In the rows, 128 means zero.
Here are made-up nodes, facts about them, and rows of numbers that follow some of those facts. Name the node behind each unnamed row.

Facts:
z895 {Σ=e, Λ=z5}
z461 {ζ=z600, Σ=i, Λ=z85}
z533 {Σ=g, Λ=z876, ω=z60}
z45 {Σ=a, Λ=z182, ω=z665}
z71 {Λ=z484}
z11 {ζ=z953, Σ=d, Λ=z704, ω=z194}
z435 {ζ=z86, Σ=b, Λ=z772}
z312 {ζ=z940, Σ=b, Λ=z82}
z909 {Σ=c, Λ=z339, ω=z648 z443}
z546 {Σ=b, Λ=z389, ω=z240 z765}
z320 {ζ=z400, Σ=d, Λ=z85, ω=z811}
z953 {ζ=z378, Σ=j, Λ=z704, ω=z491 z380 z537 z665}
z815 {ζ=z76, Σ=g, Λ=z338}
z300 {ζ=z487, Σ=h, Λ=z991, ω=z449 z956}
z347 {ζ=z533, Σ=i, Λ=z876, ω=z86 z820 z953}
z660 {ζ=z448, Σ=b, Λ=z242}
z431 {ζ=z148, Σ=h, Λ=z650}
z345 {ω=z55}
z430 {ζ=z989, Σ=c, Λ=z650, ω=z196 z351}
z449 {Σ=g, Λ=z664, ω=z343}
z795 {ζ=z461, Σ=g, Λ=z85, ω=z55}
z593 {ζ=z175, Λ=z299}
z675 {ζ=z379, Λ=z274}
z16 {ζ=z51, Λ=z793, ω=z674 z746}
z346 {ζ=z736, Σ=e, Λ=z355}
z681 {ζ=z435, Σ=d, Λ=z772, ω=z55}
z379 {ζ=z88, Σ=h, Λ=z274, ω=z953}
z709 {ζ=z932, Σ=a, Λ=z284}
z367 {Σ=k, Λ=z772, ω=z842 z781}
z534 {ζ=z754, Σ=b, Λ=z5}
z802 {Σ=d, Λ=z281}
z51 {ζ=z145, Σ=a, Λ=z793}
z842 {ζ=z589, Σ=b, Λ=z492, ω=z55}
z212 {ζ=z239, Σ=b, Λ=z85, ω=z909 z76 z256 z635}
z74 {ζ=z555, Σ=b, Λ=z596}
z829 {ζ=z724, Σ=c, Λ=z322}
z609 {Σ=a, Λ=z395}
z280 {ζ=z347, Σ=k, Λ=z876}
z762 {ω=z288}
z275 {ζ=z337, Λ=z338}
z770 {ζ=z308, Σ=c, Λ=z125, ω=z676 z275 z350}
z938 {ζ=z941, Σ=g, Λ=z182}
z495 {Σ=f, Λ=z977, ω=z946}
z871 {ζ=z121, Σ=b, Λ=z707, ω=z665 z811}
z854 {ζ=z709, Σ=c, Λ=z284, ω=z300 z953}
z607 {ζ=z74, Σ=c, Λ=z596, ω=z683}
z724 {ζ=z256, Σ=k, Λ=z322}
z378 {ζ=z877, Σ=g, Λ=z704}
z736 {ζ=z850, Σ=c, Λ=z355}
z737 {ζ=z693, Λ=z856}
z956 {Λ=z35, ω=z380 z665}
z457 {ζ=z305, Σ=b, Λ=z281}
z683 {ζ=z593, Λ=z299}
z167 {ζ=z541, Σ=k, Λ=z338, ω=z61}
z798 {Σ=c, Λ=z793, ω=z55 z676}
z772 {ω=z909}
z340 {ζ=z240, Σ=b, Λ=z484}
z353 {ζ=z408, Σ=g, Λ=z355}
z810 {ζ=z842, Σ=e, Λ=z492}
z731 {Σ=d, Λ=z215, ω=z974}
z989 {ζ=z236, Σ=e, Λ=z650}
z351 {Σ=e, Λ=z115, ω=z287}
z432 {Λ=z322}
z85 {ω=z55 z380 z683}
z61 {ζ=z36, Σ=i, Λ=z182}
z887 {ζ=z632, Σ=e, Λ=z531}
z488 {Λ=z975}
z174 {ζ=z895, Σ=k, Λ=z5, ω=z877 z355}
z722 {ζ=z798, Σ=d, Λ=z793}
z687 {ζ=z810, Σ=f, Λ=z492}
z974 {ζ=z498, Σ=c, Λ=z358, ω=z432 z665}
z86 {ζ=z367, Σ=h, Λ=z772}
z850 {ζ=z353, Σ=a, Λ=z355, ω=z811}
z941 {ζ=z27, Σ=h, Λ=z182}
z175 {Λ=z299}
z601 {ζ=z722, Σ=b, Λ=z793, ω=z850 z795}
z676 {ζ=z351, Λ=z115, ω=z343}
z932 {ζ=z439, Σ=f, Λ=z284}
z545 {ζ=z670, Σ=g, Λ=z281}
z27 {ζ=z45, Σ=b, Λ=z182}
z424 {ζ=z618, Λ=z55, ω=z388}
z337 {ζ=z354, Σ=c, Λ=z338, ω=z495 z974}
z199 {ζ=z194, Λ=z395}
z214 {ζ=z939, Σ=c, Λ=z630}
z288 {Σ=h, Λ=z648, ω=z731}
z925 {ζ=z811, Σ=k, Λ=z281}
z148 {Σ=a, Λ=z650}
z88 {Σ=c, Λ=z274}
z618 {Σ=c, Λ=z55}
z781 {ζ=z829, Σ=i, Λ=z322, ω=z388 z811}
z354 {ζ=z167, Σ=d, Λ=z338, ω=z439}
z239 {ζ=z320, Σ=a, Λ=z85}
z343 {ζ=z873, Σ=h, Λ=z82}
z664 {ω=z871}
z922 {ζ=z213, Λ=z55}
z746 {Σ=f, Λ=z355, ω=z288}
z541 {ζ=z380, Σ=e, Λ=z338, ω=z299}
z530 {ζ=z190, Σ=e, Λ=z284, ω=z424}
z811 {ζ=z457, Σ=a, Λ=z281}
z555 {Σ=a, Λ=z596}
z76 {ζ=z275, Λ=z338, ω=z449 z795}
z820 {ζ=z726, Σ=e, Λ=z537, ω=z842}
z339 {ω=z698 z820}
z265 {ζ=z974, Σ=b, Λ=z358}
z149 {Σ=k, Λ=z82}
z498 {Σ=a, Λ=z358, ω=z665}
z754 {ζ=z674, Λ=z5, ω=z339 z665}
z832 {ζ=z631, Λ=z876}
z703 {ζ=z65, Σ=d, Λ=z762}
z921 {ζ=z60, Σ=i, Λ=z242}
z693 {Σ=a, Λ=z856}
z419 {ζ=z765, Σ=a, Λ=z5}
z873 {ζ=z312, Σ=a, Λ=z82, ω=z820}
z305 {ζ=z545, Σ=j, Λ=z281, ω=z631}
z635 {ζ=z922, Σ=b, Λ=z55}
z487 {ζ=z491, Σ=b, Λ=z991}
z448 {Λ=z242}
z858 {ζ=z431, Σ=b, Λ=z650}
z877 {Λ=z704, ω=z439 z746}
z670 {ζ=z802, Σ=c, Λ=z281, ω=z199 z339}
z936 {ζ=z675, Σ=a, Λ=z274, ω=z461}
z705 {ζ=z388, Σ=g, Λ=z395}
z726 {ζ=z544, Σ=d, Λ=z537}
z380 {ζ=z946, Σ=a, Λ=z338}
z388 {ζ=z609, Λ=z395, ω=z491}
z213 {ζ=z424, Σ=d, Λ=z55}
z558 {ζ=z287, Σ=a, Λ=z55}
z65 {Σ=h, Λ=z762}
z589 {Σ=h, Λ=z492}
z665 {ζ=z71, Σ=f, Λ=z484}
z631 {ζ=z280, Σ=a, Λ=z876, ω=z443}
z308 {Σ=d, Λ=z125}
z916 {ζ=z956, Σ=j, Λ=z35}
z236 {ζ=z858, Λ=z650}
z240 {ζ=z665, Σ=a, Λ=z484}
z36 {ζ=z938, Σ=k, Λ=z182, ω=z909}
z281 {ω=z488}
z765 {ζ=z534, Σ=c, Λ=z5, ω=z45}
z443 {ζ=z340, Σ=c, Λ=z484}
z256 {ζ=z432, Σ=a, Λ=z322}
z301 {Σ=i, Λ=z630, ω=z491}
z196 {Σ=j, Λ=z345, ω=z596 z71}
z194 {ζ=z705, Σ=f, Λ=z395, ω=z301 z811}
z439 {ζ=z530, Σ=b, Λ=z284, ω=z338}
z121 {Σ=j, Λ=z707, ω=z941 z355 z683}
z287 {ζ=z635, Σ=k, Λ=z55, ω=z842}
z544 {Λ=z537}
z55 {ω=z665}
z60 {ζ=z660, Σ=a, Λ=z242, ω=z338 z343}
z408 {ζ=z746, Σ=d, Λ=z355}
z946 {Σ=f, Λ=z338, ω=z648 z631}
z538 {ζ=z430, Σ=d, Λ=z650, ω=z746 z61}
z674 {ζ=z247, Σ=f, Λ=z5}
z491 {Σ=k, Λ=z991}
z940 {ζ=z149, Σ=i, Λ=z82, ω=z956}
z900 {Σ=d, Λ=z284}
z279 {ζ=z820, Σ=b, Λ=z537}
z400 {ζ=z795, Λ=z85, ω=z86 z275}
z632 {Σ=b, Λ=z531, ω=z676 z726}
z350 {ζ=z11, Σ=h, Λ=z704, ω=z432 z443}
z600 {ζ=z662, Σ=k, Λ=z85}
z190 {ζ=z900, Σ=h, Λ=z284}
z662 {Λ=z85, ω=z194 z35 z60}
z698 {ζ=z196, Λ=z345}
z422 {ζ=z921, Σ=k, Λ=z242, ω=z379 z338}
z247 {ζ=z174, Σ=g, Λ=z5, ω=z439 z71}
z145 {ζ=z601, Σ=g, Λ=z793}
z939 {ζ=z301, Σ=d, Λ=z630, ω=z337 z974}
z338 {ω=z665}

Named rows:
[ 78 124 118 186 129  99 161 151 166 106  84 168 115 112  99 143 130 139
 157 104 141 132  94 121 134 145 133 198  86  93 141  76 144 154 141 125
 117 172 113 198 132 120] : z212
[112 123 168  91  92 165  72  98  98  83 180 134 106 104  94 120 124 204
 151  76 103 116  81 101 141 157 115 125  72 124 131  92  74 132 133 209
 165 108 105 142  89  99] : z726
[115 117 149 104 102 142  82 104 120 146 193 153 165 112  62 166 130 153
 143  96 117 119  21 109 146 114  98 133  85 116 105 101  47 136 123 192
 174 159 151 143 104 102] : z247
[ 90 169 155 113 146 120 147 147  87 111 111 162 102 138 146 150 137 161
 134 112 122 121 144 122 140 141 138 102 103 125 123 190 141 150 111 160
 149 125 115 180 131  92] : z492
[120 126 122  64 120 155  91  90 175  50 115 166  84  97  98 153 160 192
 105 126  94 113 126 153 104 146 137 179 121 144  92  90 134 153 181 147
 139  98 116 159  94 157] : z443
[115 174 124 100 139 118 134 159 102 100 123 153  87 124 162 140 155 164
 124 100 141 108 135 112 140 144 130 122 106 124 126 159 141 181 121 148
 158 128 107 169 140  96] : z675
[115 169 127  79 137 147 118 149 124  98 159 153  92 104 117 114 118 179
 123  81 133  98 122 152 114 163 126 117 108 144 100 177 103 175 102 159
 125 132 117 165 143  79] : z71
[ 88 170 153 110 145 122 146 149  86 109 109 163 102 137 147 152 139 161
 135 111 119 120 143 122 142 140 137 104 107 126 124 190 139 150 111 161
 151 126 115 180 131  90] : z322
[127 117 128 113  98 153  79  96 132 101 164 126 124 102  69 141 128 175
 136  71  86 128  87 130 120 147 109 145  91 157 122  81  74 126 141 180
 144 148 116 150 102 108] : z449
[ 67 150 115 131 150 124 158 143 145 112 165 175 132 138  87 103  94 176
 190  99 142 114  92 141 137 158 111 154  69  77 144 162  98 169 127 139
 114 169 116 197 168  78] : z662
[131 124 125 128 113 145  96 128  88 109 152 110 118 144 100 144 145 160
 143  92 114 123  97  98 165 122 124 114 111 134 134 107  76 128 140 168
 187 138 110 115 100 110] : z145
[ 98 171 151 108 142 126 147 150  86 109 109 165 101 138 147 149 138 161
 132 107 120 117 142 119 144 138 139 100 107 132 124 191 141 153 113 159
 151 121 115 174 133  89] : z284
[117 141 166 114  96 131  88  96  98 101 171 118 167 151  77 101 162 188
 167 102 141 122  43 115 114 162 103  70  64 103 187 112  61 176 123 245
 148  86 153 158 106  60] : z354
[158 133  58 176 139 110 135 151 144 134 100 111 138 154  89 193 182 102
 100 109 113 139 131 140 147  86 128 160 163 182 114 105 121 128 147 103
 155 203 114 129 132 138] : z936
[127 172 125  74 141 143 126 145 133 107 169 164 111 119 114 109 114 181
 133  85 127 100 114 144 125 152 117 109  95 143 113 185 102 186 115 155
 125 139 117 173 155  72] : z424
[116 163 130  95 143 126 130 171 105 109 124 154  89 131 140 115 123 166
 129 112 151 102 118 128 142 148 141 102 108 124 114 178 116 182 114 158
 153 119 121 154 128  88] : z448
[ 91 170 154 112 144 123 147 148  83 108 109 163 101 137 147 149 139 162
 136 111 121 121 142 123 145 140 139 104 104 125 126 190 141 148 110 162
 148 123 117 178 131  91] : z630
[116 167  65  91 172 100 130 126 139 106 139 119 163 205 100 122 191 163
 115 170 148 120 124 162 126 121 129 104 151 112 150 179 107 180 154 144
 131  93 159 162 160 102] : z541

Name these rows:
No name comes twice in this set of rows, the named rows included.
[116 116 176 103  89 149  82 100 106  92 158 150 116 109  95 127 121 193
 162  88 107 118  63  95 140 155 115 121  52 118 145  83  81 148 147 216
 168 112 119 156  81  95] | z731
[ 93 170 151  94 138 140 134 129 108 101 135 165  98 108 126 145 131 178
 127  86 100 119 150 145 116 155 124 120 102 146 109 182 130 141 106 163
 122 132 113 190 137  89] | z355
[122 159 123 125 133 116 143 146 135 123 132 155 133 126 105 141 142 146
 122  84 123 123 102 122 132 123 118 132 103 136 125 130 121 162 119 136
 128 153 122 177 153  89] | z546
[145 136   4 119 160 117  81  97 179 126 195  68 168 148  39 137 173 159
  82 104  93 137 144 224  91 132 103 156 176 206 127 134  59 110 137 144
  80 174 147 170 171 108] | z380
[106 141 129  70 137 132 107 138 152  90 130 163  74  88 121  94  99 190
 105  96 126 102 118 150 108 172 140 143 100 142  99 143 118 164 121 162
 112 106 129 186 125  96] | z432
[ 78 143 152  89 139 119 117 127 126  91  99 168  74  98 137 130 112 186
 109 111 100 123 146 141 119 165 146 146  99 138 106 150 146 125 128 167
 114 100 125 209 114 110] | z648
[ 58 147 136 143 131 125 161 150 143  98 120 169 107 115 100  99 105 165
 170  84 151 118  90 126 129 163 133 159  81  67 130 125 119 165 110 131
 110 143 115 191 147  86] | z400
[110 148 118  63 114 149 108  81 162  74 133 164 113 110  92 139 161 182
 122 102  82 123 105 138 105 138 117 164 107 121 104  95 122 162 176 134
 139 102 122 167 127 133] | z974
[153 124  40 154 143 122 117 149 136 145 115  96 127 148  74 153 145 112
 102 102 109 135 123 161 146 104 137 143 171 180 100 129  77 123 140 109
 152 187 132 113 133 122] | z609
[107 171 134  93 142 121 137 167 101 101 132 152  94 139 148 128 142 170
 121 104 147 105 132 107 151 133 137 114 115 113 119 164 133 165 109 140
 153 115 105 165 142  92] | z175

The same nodes again, as new rows of numbers:
Some nodes and their rows:
[153  45 142 100 109 116 129 124  63 125 114  79 136  96 119 111  78 170
 119 110 110 143 103  74 160  94 209 123 101 174 132 160 110 105] : z449
[171 129 162 133 103 139 153 105  79 151 151 122 106 115 149 149 107  87
 104 134 148 113 110 179  85 131 121 162 129 176 163 111 118  75] : z921
[165 139 159 121  69 144 143 110  82 153 129 116 106 103 133 148 105  76
 109 124 152 110  98 184  89 138 140 174 109 178 155 110 109  69] : z61
[148 131 162 124 112 122 150 160  97 138  92 122 124 122 144 133 122 124
 120 143  90 153  88 156 129 139 104 107 137 139 124 113 129 115] : z435
[167  62 155 129 161  98 141 167  63 136 141 127 131 136 140 128  84 166
 110 150  83 151 105  99 164 104 138 117 149 169 141 159 131 113] : z121
[117 115 155 128 159 113 124 163  64 138  40  92 108 118 141 122 101 128
 122  99 108 125 111  78 149 157 144 146 142 120 109 121 142 120] : z600
[ 95  77 154 187 125 113 159  88 103 144 216 134 112 117 114 151 105 137
  76 129 149 106 135 159  87  99 104 162 166 190 159 128 122  92] : z347
[121  85 152 154 113 110 136 137  75 145 136 127  93 133 131 143  89 135
  87 125 116 131 123 143 111  83 140 154 143 177 146 125 123 102] : z530
[145 105 136 107  87 146 150  76  94 127 169  83 139  90 126 115 118 112
 110 101 145 129 118 116  96 153 173 164 118 162 151 109 122  96] : z726
[165 108 164 112 119 121 138 170  70 137  77 118 120 125 149 130  96 132
 122 144  92 148  91 142 143 107 133 111 133 152 132 132 122 107] : z693
[157  94 142 112 109 134 161  65  91 136 192  91 128  99 125 120 134 115
 117 110 143 112 128 117 101 157 162 170 120 166 143 124 127  93] : z731
[130 113 168  66 132 116 131 172  71 159  89 154 112  99 135 125  89 117
 121 153  98 131  77 144 142 119 139  66 128 165 127 136 130  89] : z419
[ 87 118 159 172 105 116 150 145 132 113 134 121 134 105 107 137 138 170
 106 139  98 120  88 120 135 119 102  97 123 146 117 110 119 130] : z956
[ 94 116 165 147 116 113 164 139 115 149 122 119 131 123 144 132 173 148
 122 140 101 129  89 144 131 123  92 112 175 140 114 127 146 115] : z762
[156 130 128  85 111 142 163 117 130 115 178 119 150 109 138 110 168 113
 121 124  90 176 112  87 131 237 138 170 111 116 120  86 155 133] : z736
[121 118 162 126 105 121 143 162  98 155  72 122 127 128 140 129 120 125
 111 133  84 166 102 154 117 129 119 109 152 145 115 111 134 121] : z660
[128 103 151 170 101 124 153 112 105 134 207 147 106 109 111 161 105 117
  86 131 152  92 110 146 101 115 119 192 129 195 163 121 114  79] : z781
[102 140 164 132  95 127 159 157 112 143  97 120 121 128 149 135 161 126
 120 137 102 137  81 147 125 126 110 128 157 138 119 115 145 111] : z115

Rows to name:
No name comes twice in this set of rows, the named rows included.
[117  46 153 123 145 113 129 127  40 127  83  66 136  95 109 126  61 163
 119  74 121 128 116  36 155 104 202 130 104 147 129 159 116 113] | z795
[182  51 172 105 136 101 140 118  64 171  56  68 151 108 139 104 111 163
 140 132  79 168 113 139 144 106 153  76 157 151 103 165 119 114] | z305
[102 151 160 118  74 137 154 160 110 145  72 116 119 119 149 133 155 120
 120 125 108 146  75 146 128 126 120 126 143 134 117 103 137 112] | z299
[110  84 136 150 166 136 161  96  84 120 201 113 145 103 116 140 103 117
  88  86 155 115 131  62 107 166 134 203 140 157 163 121 134 100] | z320
[ 99 144 155 134  60 130 133 163 134 125  91 131 130 100 108 139 134 144
 116 122 106 125  73 131 133 141 128 121 109 144 115 101 114 115] | z683
[119  91 132 102 124 133 163  75 177 127 149  70 142 114 112  94 180 133
 151 122 103 156 126  93 110 236 134  89 108 124 119 131 159 167] | z337
[132 114 173 135  90 120 142 122 115 141  58  78 160  96 128 111 138 147
 137 139  92 146  86 164 119 123 126  67 140 139 101 119 109 121] | z635
[ 71  92 141  97 165  91 125 153  77 146 139 150  81 120 133 109  97 142
  97 150  92 110 115 110 142 127 131  91 156 151 106 133 156 109] | z174
[187 115 139  89 108 143 155  95  79 143 181 121 120 103 140 130 121  84
 114 119 139 131 116 126 106 185 157 210 120 170 151 120 133  79] | z703
[185  82 175 116 140 107 151 102  88 150 102  76 151  99 140 108 149 159
 145 150  83 145 100 132 145 153 132  80 135 139 107 152 123 120] | z36
[125 131 161 140 105 116 160 155 108 153 104 128 121 137 154 135 165 128
 116 143  94 151  93 157 129 128  96 133 179 140 112 118 147 109] | z281
[149 111 178 134 162 122 142 176  57 138  44 105 136 112 144 145  84 122
 123 117 106 129  91 100 147 134 122 120 133 132 130 137 124 109] | z239
[220  63 140  66 121 127 127 157  73 146  90  90  99 138 139 119  60 114
 147 133 115 160 104  95 149 148 196 130  85 185 164 181 130 105] | z815
[192  94 160  85 114 115 134 175  61 147  69 115 128 119 142 125  85 131
 130 134  87 157  90 109 164 124 167 127 128 166 130 151 124  96] | z916
[114  54 143 141 117 106 130 164  88 115 121 112 148 110 109 122  73 188
 100 123  95 149  96  70 162  78 169 110 133 176 132 150 116 120] | z953

The same nodes again, as new rows of numbers:
Known rows:
[126 101 113 110 110 113 147 109 114 153 140  90 134 145 133 166 129 123
 134 127 148 134 113 110 152 148 139 114 133 137 138 120  94 144 121 156] : z353
[ 93 138 127 136 139 135 172  79 127 115 122 118 109 110 130 127 116 156
 139 129 104  89 153 112 171 136  70  91 149 108 156 146  81  60 142 128] : z850
[107 142 146 132 120 147 127  95 123 138 139 110 145 117 116 150 135 141
 155 157  91 133 108 118 106 124 140  80 126 121 129 117  78 128 152 150] : z736
[126 102 119 112 106 115 142 110 112 145 135  86 136 139 136 166 128 124
 133 123 144 127 110 106 147 143 147 110 133 133 142 116  94 138 124 161] : z938
[127  87 114 126 114 121 131 144 113 113 113 117 129 118 177 154 113  99
 115  96 149  91 136 116 168 134 173 146 140 129 146 124 141 135 116 135] : z36
[153 125 146 124 140 106 129 122 125 104 117  84  80 113 134 119 118 165
 100 121 157 118 106 118 132 143 127 184 134 113 151 133 150 127  76 129] : z635
[121 104 126 120 140 126 147 119 125  93 118 104  56 131 154 112 107 141
  93 128 135 108 141 133 146 131 144 199 139 119 158 129 176 141  93 107] : z439
[ 84 129 138 135 123 152 137  99 120 114 126 117 143 109 139 138 120 128
 163 145  66 115 125 121 116 110 158  73 129 116 132 117  90 110 167 139] : z607
[104 132 124 120 135 142 143  97 132 172 167 117 133 131 101 150 140 137
 157 176 105 155 131 131 116 140 103  98 124 140 116 130  78 158 140 134] : z618
[144 124 120 115 122 127 137 176 139 144 186 119 124 163  90 137 140 111
 139 123 144 151 169 125  98 138  90 131 104 131 117 127 119 142 130 129] : z900
[ 86 131 103 113 119 168 135  92  97  91 149 139 156 142 133 113 139 127
 155 161  54 127 113 137 149 104 130  69 130 134 147 130 119 164 166 142] : z337
[146 139 144 128 126 116 109 117 144 144 103 132 144 125 114 114 155 131
 128 122 143 146 126 133 132 125 125 131 125 131 120 120 143 127 142 121] : z492
[143 124 119 116 122 128 137 176 139 145 185 119 125 162  90 136 140 110
 139 124 143 150 167 125  99 138  90 130 102 131 116 126 119 141 130 129] : z802
[114 133 151 125 129 131 137  86 122 120 130  78 108 114 120 136 127 164
 140 150 104 129 103 112 114 129 135 115 128 112 146 120  97 122 127 145] : z709
[146 139 144 129 126 116 109 118 145 144 103 131 144 125 114 114 156 130
 129 123 142 146 128 131 130 126 124 129 126 132 119 120 142 129 142 121] : z484
[151 126 139 123 141 102 134 120 121 109 118  94  81 123 133 115 120 167
  99 123 159 126 103 124 135 144 117 185 134 118 147 134 151 128  73 129] : z312
[ 73 143 129 151 111 151 169 114 117 144 109 154 123 146 149 120 110 137
 153 149  85 105 111 151 105 100 159  51 111 116 126 116 104 117 165 159] : z765
[140 139 120 135 138 129 138 101 139  84  81 116  62 139 136 101  72 154
  61  98 141  67 119  98 162 123 119 139 165 108 176 148 146  51 121 123] : z871

Which node is each row?
No name comes twice in this set of rows, the named rows included.
[130  93 117 127 107 126 125 140 114 106 104 117 126 126 175 152 106  99
 104  94 146  86 128 110 164 128 188 139 142 126 152 119 143 126 124 140] | z422
[151 105 100 115 121 106 139 138 122 161 138 127 130 141 138 159 130 114
 105 113 189 124 130 122 174 161 108 150 140 147 130 139 123 150  95 138] | z491
[157 106 135 127 108 113 109 143 118 125 113  93 139 112 155 164 120 117
 107  97 168  99 106  99 151 141 173 137 137 124 148 123 124 134 109 155] | z925
[ 83 122 136 133 127 156 140  99 125 123 135 113 137 107 137 143 121 124
 163 150  69 113 138 121 122 116 151  81 129 118 133 121  89 122 166 132] | z430
[126 152 135 153 125 124 146 147 121 165 112 165 123 134 142 119 125 150
 125 141 150 119  91 162 108 126 131 111 110 126 115 132 131 148 106 153] | z674
[118 115 117 122 114 144 141 172 129 106 160 134 119 162 120 126 126  96
 136 110 113 124 180 126 107 115 129 120 109 120 128 116 140 116 154 125] | z939
[130  79 109 128 129 101 130 154 117 112 110  93 145  94 179 144  96 101
 136  85 142  91 128 110 161 134 172 132 142 126 130 137 128 119 110 128] | z287
[ 80 119 114 123 137 152 154  97 130 151 155 126 127 127 124 141 125 120
 160 167  82 133 151 134 128 127 117  95 129 135 121 131  91 143 157 120] | z670
[ 94 123  86 108 143 145 161  71 141 149 134 117  67 185 103 111  82 138
 101 168  98 139 121 124 127 124 117 108 148 145 137 137 116 124 147 117] | z498
[151 122 136 121 146 103 137 122 128 118 126  88  76 122 129 118 120 164
 100 128 163 128 113 125 136 148 109 192 135 121 146 138 150 138  71 123] | z858
[125 103 115 112 107 114 144 109 112 149 137  90 135 142 135 165 130 123
 132 124 146 130 111 108 149 145 143 112 132 135 138 118  95 140 122 159] | z705

